[156 150 128 125 128 121 127]
The entry just left of 150: 156
The second entry from the left is 150
Which number is the entry just left of 121?
Answer: 128

Read these off the row that follows.
1) Which number is the entry just right of 120?
2) Which number is the entry just left of 118?
3) Which number is the 1st entry from the left?
(154, 114, 135, 131, 120, 118)
1) 118
2) 120
3) 154

[[132 126 126 130 129 131 123 130 139]
 [124 123 132 131 126 123 127 126 124]
 [105 129 125 126 138 133 129 133 127]
 [124 134 125 121 126 131 131 112 131]
 [134 120 125 133 119 125 128 122 133]
 [140 133 136 135 130 111 126 127 118]
 [129 123 127 128 123 138 136 136 117]
 [121 134 124 132 131 128 128 135 129]
 [135 129 130 132 124 128 122 138 134]
 [145 129 132 130 123 133 128 124 132]
 [127 140 129 130 145 120 119 134 127]
 [115 125 126 129 131 118 123 121 143]
 [125 132 125 120 107 133 124 140 117]
 [127 125 128 123 129 137 127 118 126]
 [126 116 129 134 107 129 121 126 126]
 [138 131 131 130 149 129 130 126 140]]
What is the last entry, reading row by row?
Answer: 140
What is the bottom entry of the column that holds the smallest entry?
Answer: 138
What is the fourth-last entry, reading row by row?
Answer: 129
What is the third entry on the diagonal from the top-right corner?
Answer: 129
What is the first entry, reading row by row?
Answer: 132
The minimum -> 105
What is the fourth entry in reading order?
Answer: 130
What is the bottom entry of the column that holds the largest entry?
Answer: 149
What is the top entry of the column that holds the largest entry?
Answer: 129
What is the largest entry in the last column?
Answer: 143
What is the entry directly above the smallest entry?
Answer: 124
What is the second entry on the main diagonal?
Answer: 123
The 3rd entry from the end, reading row by row is 130
What is the 2nd entry from the end, reading row by row?
Answer: 126
What is the entry in the top-right corner?
Answer: 139
The smallest entry in the first row is 123
The entry directly above the largest entry: 107
What is the largest entry in the first column?
Answer: 145
What is the 3rd entry, reading row by row?
Answer: 126
The entry directly below the smallest entry: 124
The third entry on the main diagonal -> 125

[[146 127 125 123]
 [125 129 129 129]
 [127 128 129 127]
 [114 131 128 120]
 [107 130 129 123]
 [156 127 127 125]]
The entry in the top-right corner: 123
The entry in the bottom-right corner: 125
What is the first entry, reading row by row?
Answer: 146
What is the entry directly above the largest entry?
Answer: 107
What is the entry just left of 120?
Answer: 128
The entry just right of the smallest entry is 130
The entry in the bottom-left corner: 156

Questions about the table below. Rows and columns are numbered from 1.
1) Which number is the entry at row 3, column 1?
2) Which number is the entry at row 1, column 3?
3) Which number is the entry in row 2 and column 2?
4) Which number is the entry just left of 127?
5) Which number is the entry in the top-right corner?
6) Which number is the entry at row 2, column 1?
7) Which number is the entry just right of 123?
[[152 117 125 131 132 129]
 [152 117 129 129 134 127]
 [151 118 123 131 131 131]]
1) 151
2) 125
3) 117
4) 134
5) 129
6) 152
7) 131

[[107 125 124 123 122 123 128 111 124 121 124 142 127]
 [101 125 124 123 122 123 127 106 124 120 123 149 127]
 [100 125 124 124 123 123 127 106 123 119 124 149 127]
 [136 126 123 123 123 123 128 134 125 126 123 116 126]
 [112 125 124 124 123 123 127 115 123 121 124 139 126]]
Indices start at 1.
The entry directly above the centre entry is 127
Read off the top-right entry.
127
Read off the entry in the bottom-right corner.
126
Read off the bottom entry of the column that holds the smallest entry.
112
The entry at row 1, column 3 is 124
Read off the entry in row 1 and column 1.
107
The entry at row 3, column 2: 125
Read off the entry in row 1 and column 2.
125
Read off the entry directly above the smallest entry.
101
The entry at the centre -> 127
Read off the entry directly above 112.
136
Read off the entry directly above 136.
100
The entry just right of 136: 126
Read off the entry just left of the centre entry.
123

Read these off the array that follows.
1) Find the entry just left of the smallest entry.
2) Find the smallest entry.
[[124, 126, 130, 126, 124, 132, 128, 130, 128, 130, 132, 128, 129, 127], [134, 131, 125, 132, 134, 123, 125, 128, 125, 126, 124, 130, 125, 130], [136, 135, 122, 138, 139, 117, 122, 134, 119, 124, 121, 133, 126, 135], [129, 138, 112, 147, 142, 108, 121, 147, 114, 123, 116, 137, 134, 146], [116, 121, 135, 123, 112, 135, 123, 138, 129, 137, 135, 129, 124, 121], [136, 134, 123, 136, 138, 119, 123, 132, 120, 124, 122, 132, 125, 134], [129, 129, 128, 129, 129, 127, 128, 128, 128, 128, 127, 128, 127, 128], [112, 127, 147, 119, 100, 129, 116, 152, 135, 141, 135, 127, 111, 110], [120, 123, 132, 124, 119, 135, 126, 133, 128, 133, 134, 128, 128, 125], [128, 128, 128, 128, 128, 128, 128, 128, 128, 128, 128, 128, 128, 128], [136, 134, 123, 136, 138, 119, 123, 133, 120, 124, 121, 132, 125, 134], [129, 138, 112, 147, 143, 108, 121, 147, 114, 123, 116, 137, 134, 146], [135, 133, 124, 134, 137, 121, 124, 130, 122, 125, 122, 131, 125, 132]]
1) 119
2) 100
